Below are the code and all the weights of a small trained network. Each question names an input and a target symbol and asks about switching units off, where a switched-off unit gives its printed mean instead of its output.

import numpy as np


def w(rows, s, z=0):
    codes = np.array(rows[::2]) - 128.0
    scale = np.full(codes.shape[1], s)
    scale[-1] = z or s
    return codes * scale


def f(y):
    return np.maximum(y, 0)


def softmax(a):
    e = np.exp(a - a.max(-1, keepdims=True))
    return e / e.sum(-1, keepdims=True)


def log_softmax(a):
    a = a - a.max(-1, keepdims=True)
    return a - np.log(np.exp(a).sum(-1, keepdims=True))


def net(x, mask):
    ids = ['αδεζθμξπτφ'.index(c) for c in x.split()]
    T = len(ids)
    res = E[ids] + P[:T]
    r = res
    for j in range(3):
        rows = slice(4 * j, 4 * j + 4)
        q, k, v = (r @ M[0][rows].T for M in (Q, K, V))
        z = softmax(np.where(np.tri(T) > 0, q @ k.T / 4**0.5, -1e9)) @ v
        o = O[0][rows]
        res = res + np.where(mask[j], z, o[:, -1]) @ o[:, :-1]
    y = f(res @ A[0][:, :-1].T + A[0][:, -1])
    res = res + np.where(mask[3:7], y, B[0][:, -1]) @ B[0][:, :-1]
    return log_softmax(res[-1] @ U[:, :-1].T + U[:, -1])


Q, K, V, O, A, B = {}, {}, {}, {}, {}, {}
E = w([
[103,122,180,191],'α',
[158,163,94,99],'δ',
[138,160,48,103],'ε',
[176,99,166,201],'ζ',
[125,165,48,104],'θ',
[125,164,60,98],'μ',
[52,197,54,98],'ξ',
[20,124,103,188],'π',
[116,255,197,77],'τ',
[141,109,60,212],'φ',
],0.0099)
P = w([
[139,116,126,82],'0',
[147,188,111,112],'1',
[99,121,116,108],'2',
[148,208,114,133],'3',
[93,116,120,127],'4',
[149,225,114,152],'5',
[92,110,127,142],'6',
[145,230,117,167],'7',
[89,106,134,156],'8',
[138,233,120,180],'9',
[81,102,139,170],'10',
[130,245,117,196],'11',
[84,98,146,183],'12',
[125,242,119,207],'13',
],0.013)
Q[0] = w([
[106,96,104,146],'head 0',
[121,89,140,99],'head 0',
[78,79,75,155],'head 0',
[164,190,146,127],'head 0',
[142,159,125,145],'head 1',
[149,202,113,155],'head 1',
[107,50,143,99],'head 1',
[155,207,115,161],'head 1',
[123,248,72,210],'head 2',
[111,44,164,62],'head 2',
[179,209,104,213],'head 2',
[64,120,100,161],'head 2',
],0.017)
K[0] = w([
[114,141,123,165],'head 0',
[113,93,173,166],'head 0',
[108,143,104,193],'head 0',
[145,127,118,57],'head 0',
[127,126,143,190],'head 1',
[125,125,137,197],'head 1',
[130,132,115,43],'head 1',
[125,126,151,251],'head 1',
[109,126,153,209],'head 2',
[142,134,112,34],'head 2',
[127,115,129,226],'head 2',
[97,167,137,128],'head 2',
],0.019)
V[0] = w([
[138,173,58,37],'head 0',
[132,103,144,155],'head 0',
[144,72,176,174],'head 0',
[139,102,147,172],'head 0',
[150,61,135,161],'head 1',
[126,98,144,157],'head 1',
[158,188,116,89],'head 1',
[118,157,115,107],'head 1',
[16,133,114,123],'head 2',
[21,168,112,115],'head 2',
[185,149,250,102],'head 2',
[92,163,249,98],'head 2',
],0.012)
O[0] = w([
[90,157,171,149,254],'head 0',
[138,125,110,109,80],'head 0',
[154,120,98,92,16],'head 0',
[162,116,101,98,70],'head 0',
[121,98,140,195,73],'head 1',
[117,108,138,152,108],'head 1',
[153,164,127,84,167],'head 1',
[136,144,112,99,152],'head 1',
[66,118,104,101,164],'head 2',
[70,126,110,69,191],'head 2',
[144,121,216,135,77],'head 2',
[74,93,254,91,113],'head 2',
],0.014,0.0077)
A[0] = w([
[232,194,137,31,64],'neuron 0',
[121,235,254,151,85],'neuron 1',
[184,146,51,22,2],'neuron 2',
[155,215,48,206,153],'neuron 3',
],0.008,0.0024)
B[0] = w([
[255,127,129,48,148],'neuron 0',
[121,60,149,123,253],'neuron 1',
[87,20,44,77,158],'neuron 2',
[185,107,75,212,225],'neuron 3',
],0.0099,0.015)
U = w([
[62,106,188,98,207],'α',
[206,126,140,107,201],'δ',
[154,164,105,108,176],'ε',
[170,73,173,193,86],'ζ',
[139,38,89,129,143],'θ',
[150,159,110,115,134],'μ',
[91,64,94,71,3],'ξ',
[57,254,111,137,56],'π',
[190,199,180,86,145],'τ',
[160,202,103,171,88],'φ',
],0.0092,0.0058)

Each question gives the input, a string of symbols that net reads in full, and the target symbol t.
The units are the heads (4 rows each of Q, K, V and O) and the neurons (one row each of A and B). Each row of codes is followed by its name. A weight is (code - 128) times the scale printed after its matrix; where a second scale follows, it is the last column's (O, A, B and U).
mask holds one flag per unit, heads first, then neurons. A switched-off unit (its flag False) gives its mean, the last column of its rows in O or B, instead of its output. The means were averaged over made-up inputs and are rounded, as every weight is.
A unit's drop is (log p(t) with every unit on - log p(t) with that unit switched off) / (log p(t) with every unit on - log p(t) with every unit switched off).
The circuit of an input: a set's keep is (log p(t) with only the set's units on - log p(t) with every unit switched off) / (log p(t) with every unit on - log p(t) with every unit switched off). Starting from all 7 units, units are removed one at a time, each time the one whose removal leaves the highest keep (on an exact tie, the one counted first), for as long as the keep stays at least 0.8.
circuit, biggest first: the units of the circuit, biggest drop first
unit that matters most: the unit with the biggest drop
top k neurons: the k neurons with the biggest drops, biggest first
which heads matter: for each layer, one digit per head in row order, 1 if its drop is at least 0.15 and else 0, layers parted by /
input ε φ π δ α ξ τ ξ, target α: circuit, biggest first => (head 2; neuron 1; head 0)
input τ φ ξ ε ξ ζ τ φ τ τ τ δ π θ, target π: which heads matter => 001
input θ ξ δ ε ξ, target π: which heads matter => 101
input δ θ ε τ, target τ: unit that matters most => neuron 0
input α α τ δ τ ε θ, target α: top 2 neurons => (neuron 3; neuron 0)
input δ τ ε π ζ δ φ α τ τ ε ε, target α: circuit, biggest first => (head 2; neuron 1; head 0)
input δ θ ξ δ δ ξ τ δ, target δ: circuit, biggest first => (head 1; neuron 0)
input δ θ δ δ, target δ: circuit, biggest first => (head 1; neuron 0; head 2)
input δ δ α μ δ α π α τ τ, target α: circuit, biggest first => (head 2; neuron 1)
input δ ε ζ τ ζ ε, target ζ: circuit, biggest first => (head 2; head 1)
input μ τ ε δ δ ξ, target ξ: circuit, biggest first => (head 1; neuron 2)
input ε ε ξ α δ α ξ π τ ξ ζ π μ, target ξ: circuit, biggest first => (head 0; head 2; neuron 3)
input τ τ φ ε τ ξ, target φ: circuit, biggest first => (head 2; neuron 3)
input π δ α φ, target φ: circuit, biggest first => (head 2; neuron 3; neuron 1)
input δ δ α ε, target α: unit that matters most => head 2
input ε ζ δ ε ε τ, target ζ: circuit, biggest first => (head 2; neuron 1)
input μ μ α ξ τ ζ α δ τ, target α: top 2 neurons => (neuron 3; neuron 1)
input ε δ ζ, target δ: which heads matter => 111
input δ π δ ε ε μ, target π: which heads matter => 101
input π θ ζ ξ α α, target α: which heads matter => 001
input α ξ α ε ε δ τ δ μ ξ ε, target π: unit that matters most => neuron 1
input ξ δ π τ, target π: which heads matter => 001
